grid = [-38, 106, -36, -40, -14, -23, -28, -76, 16, -37, 40, -68, 66, 33]
grid[-14]	-38
grid[8]	16
grid[6]	-28
grid[10]	40
grid[1]	106
grid[-5]	-37

x =
[[-38  37 -39  25  -9  59   9  43  -6 -12 -15  -2  22]
 [-26 -77 -68  64  26 -47  15  53  62 -62 -77 -31  44]]
Indices start at 0.
row 0 col 0 -> -38
row 0 col 7 -> 43
row 1 col 9 -> -62
row 0 col 11 -> -2
row 0 col 6 -> 9
row 1 col 12 -> 44
row 1 col 3 -> 64
row 1 col 6 -> 15
row 1 col 10 -> -77
row 0 col 9 -> -12

M = ((52, 24, -10, 45), (44, -19, -21, 1), (80, -7, -31, -19), (7, -11, -37, -41), (103, -8, 4, -24))
M[0][0]	52
M[4][1]	-8
M[:, 3]	[45, 1, -19, -41, -24]
M[0][2]	-10
M[1][3]	1
M[0]	[52, 24, -10, 45]
M[0][1]	24
M[4][0]	103
M[2][2]	-31
M[1][1]	-19
M[0][3]	45
M[3][2]	-37

data = 0.219,1.069,-0.813,0.623,-1.667,-0.111
data[0]: 0.219
data[1]: 1.069
data[3]: 0.623

W =
107,163,76,94,90,123,105,128,105,98,103
146,95,59,94,90,102,108,63,95,80,56
148,106,72,157,132,154,112,128,115,227,92
112,94,123,131,136,123,167,142,111,98,40
107,116,77,94,90,147,101,128,114,103,82
107,120,61,94,90,152,90,125,125,122,90
102,116,76,94,31,102,105,143,111,65,155
Indices start at 0.
(0, 0) => 107
(1, 0) => 146
(6, 8) => 111
(1, 8) => 95
(2, 3) => 157
(2, 7) => 128
(0, 1) => 163
(3, 8) => 111
(5, 6) => 90
(0, 4) => 90
(4, 1) => 116
(5, 4) => 90
(1, 9) => 80
(1, 5) => 102
(0, 6) => 105
(5, 3) => 94
(4, 3) => 94
(4, 5) => 147
(2, 4) => 132
(5, 1) => 120
(5, 7) => 125
(6, 7) => 143
(6, 1) => 116
(6, 0) => 102
(3, 6) => 167

m = [[8848, 4681, 6485, 7379, 2853, 6104, 8552], [4003, 6670, 6070, 4049, 7732, 5724, 5734], [6648, 5819, 4794, 7164, 4509, 5121, 4989], [3659, 7736, 4616, 4310, 8073, 5009, 3990], [6113, 5092, 5679, 6205, 5237, 6587, 4049], [4192, 5484, 7202, 4048, 7153, 6938, 6191], [8216, 4602, 6732, 6448, 3296, 6347, 8192], [6254, 4801, 5713, 6207, 5345, 6739, 4251], [6524, 4928, 6263, 6603, 4693, 6562, 4875], [6011, 7956, 3646, 6765, 6019, 4060, 4381]]
m[0][0] = 8848
m[0][4] = 2853
m[4][6] = 4049
m[0][5] = 6104
m[:, 4] = [2853, 7732, 4509, 8073, 5237, 7153, 3296, 5345, 4693, 6019]
m[6][4] = 3296
m[4][3] = 6205
m[:, 0] = [8848, 4003, 6648, 3659, 6113, 4192, 8216, 6254, 6524, 6011]
m[6][5] = 6347
m[:, 3] = [7379, 4049, 7164, 4310, 6205, 4048, 6448, 6207, 6603, 6765]
m[7][0] = 6254
m[4][5] = 6587
m[4][0] = 6113
m[1][0] = 4003
m[0][2] = 6485
m[7][1] = 4801
m[2][4] = 4509
m[:, 1] = [4681, 6670, 5819, 7736, 5092, 5484, 4602, 4801, 4928, 7956]
m[8][6] = 4875
m[1][4] = 7732
m[1] = [4003, 6670, 6070, 4049, 7732, 5724, 5734]
m[7][3] = 6207
m[9][1] = 7956
m[3][4] = 8073
m[9] = [6011, 7956, 3646, 6765, 6019, 4060, 4381]
m[4][1] = 5092
m[7][2] = 5713
m[8][0] = 6524
m[3][5] = 5009
m[1][6] = 5734
m[9][4] = 6019
m[0][1] = 4681
m[2][6] = 4989
